Here is a tiny trained network, its code and every weight. The questions are about switching its units off for an input and a class, where a switched-off unit gives its printed mean instead of its output.

import numpy as np


def w(rows, s, z=0):
    codes = np.array(rows[::2]) - 128.0
    scale = np.full(codes.shape[1], s)
    scale[-1] = z or s
    return codes * scale


def f(y):
    return y / 2 * (1 + np.tanh(0.7978845608 * (y + 0.044715 * y**3)))


def log_softmax(a):
    a = a - a.max(-1, keepdims=True)
    return a - np.log(np.exp(a).sum(-1, keepdims=True))


def net(x, mask):
    res = np.array(x, float).reshape(1, 7) / 4 @ E
    y = f(res @ A[0][:, :-1].T + A[0][:, -1])
    res = res + np.where(mask, y, B[0][:, -1]) @ B[0][:, :-1]
    return log_softmax(res[-1] @ U[:, :-1].T + U[:, -1])


A, B = {}, {}
E = w([
[128,129,127,129,127,128,128,127,130],'x0',
[130,128,127,128,128,129,128,129,126],'x1',
[215,13,232,100,193,206,27,56,128],'x2',
[223,193,232,83,28,74,194,40,26],'x3',
[129,131,126,127,126,130,127,129,131],'x4',
[231,114,107,253,141,245,199,215,37],'x5',
[127,128,128,127,128,127,128,127,129],'x6',
],0.0049)
A[0] = w([
[48,84,27,157,223,171,61,220,229,95],'N1',
[51,139,145,29,116,33,73,49,203,14],'N2',
[228,112,112,254,145,235,214,217,17,50],'N3',
[202,114,116,226,140,213,193,195,37,86],'N4',
[208,200,217,79,12,77,186,49,33,119],'N5',
[47,138,146,21,115,29,72,46,204,6],'N6',
[69,93,56,149,197,162,74,195,208,128],'N7',
[183,175,186,95,49,94,173,72,55,138],'N8',
[206,193,205,81,15,79,183,49,35,118],'N9',
[65,213,53,150,70,71,209,186,132,9],'N10',
[54,86,36,154,215,168,65,212,221,109],'N11',
[54,229,38,156,57,63,222,195,131,3],'N12',
[53,230,37,158,57,62,225,194,132,2],'N13',
[49,137,146,27,116,30,72,49,202,10],'N14',
[59,137,144,37,117,42,77,58,199,26],'N15',
[187,182,197,94,39,90,177,66,51,141],'N16',
[190,184,198,92,40,86,177,64,46,145],'N17',
[204,16,226,105,203,209,30,46,147,2],'N18',
[197,25,219,106,197,205,35,50,145,16],'N19',
[63,218,50,152,67,69,212,187,134,9],'N20',
[69,207,58,149,76,74,205,180,133,13],'N21',
],0.0041,0.00066)
B[0] = w([
[30,40,108,202,217,72,202,52,180,233],'N1',
[184,235,43,164,43,226,134,213,172,217],'N2',
[190,252,25,161,22,243,128,232,192,250],'N3',
[174,228,51,154,53,212,129,196,171,215],'N4',
[35,61,89,201,205,95,189,76,192,254],'N5',
[182,233,45,162,43,226,134,211,170,223],'N6',
[56,58,114,183,192,87,175,78,165,198],'N7',
[57,72,94,186,187,103,174,91,175,205],'N8',
[38,64,93,195,201,97,179,80,189,246],'N9',
[188,97,204,53,126,84,73,106,64,216],'N10',
[41,47,111,193,207,80,187,64,173,222],'N11',
[197,93,220,39,126,75,59,99,49,241],'N12',
[198,91,222,36,127,74,51,99,47,243],'N13',
[179,226,56,160,51,217,132,200,166,219],'N14',
[176,219,58,159,58,210,133,193,164,206],'N15',
[56,72,97,186,188,103,173,91,175,218],'N16',
[51,69,94,192,192,101,180,86,181,222],'N17',
[216,100,236,18,112,60,41,104,29,220],'N18',
[203,103,219,35,114,70,65,108,46,211],'N19',
[192,94,212,47,127,81,63,103,59,222],'N20',
[183,100,199,59,127,89,79,109,71,207],'N21',
],0.0046,0.0043)
U = w([
[2,64,103,202,223,94,202,76,177,254],'0',
[170,253,61,152,19,226,132,228,158,74],'1',
[183,95,237,5,130,72,44,99,12,52],'2',
],0.0088,0.00072)

Each question gives the input, the list of numbers given to net, and the class t.
The units are the neurons (one row each of A and B). Each row of codes is followed by its name. A weight is (code - 128) times the scale printed after its matrix; where a second scale follows, it is the last column's (A, B and U).
mask holds one flag per neuron, in row order. A switched-off neuron (its flag False) gives its mean, the last column of its row in B, instead of its output. The means were averaged over made-up inputs and are rounded, as every weight is.
A unit's drop is (log p(t) with every unit on - log p(t) with that unit switched off) / (log p(t) with every unit on - log p(t) with every unit switched off).
k most important neurons: the k neurons with the biggest drops, biggest first
drop of u: that unit's drop, to one decimal
input [8,-3,-4,3,8,0,-3], class 2: most important neuron -> [N1]
input [-7,-4,-2,0,4,-2,7], class 1: 3 most important neurons -> [N18, N19, N1]
input [1,1,8,-7,7,3,-2], class 2: 2 most important neurons -> [N18, N19]
input [-2,8,-7,6,6,-2,-6], class 2: 4 most important neurons -> [N13, N12, N20, N10]
input [-3,-2,8,8,-8,-8,-5], class 0: 2 most important neurons -> [N5, N9]
input [5,-7,5,0,-4,6,-8], class 1: 2 most important neurons -> [N3, N4]
input [8,6,8,-6,1,6,-1], class 2: 2 most important neurons -> [N18, N19]
input [-5,-2,-2,3,2,-1,-2], class 0: 3 most important neurons -> [N18, N19, N3]
input [-2,0,1,5,8,-6,2], class 1: drop of N6 -> 0.3
input [-4,6,2,5,2,-6,5], class 1: drop of N15 -> 0.2
input [-5,1,-7,-3,5,-8,6], class 1: drop of N14 -> 0.2
input [-3,-3,1,0,-5,-2,-2], class 1: drop of N3 -> -0.2
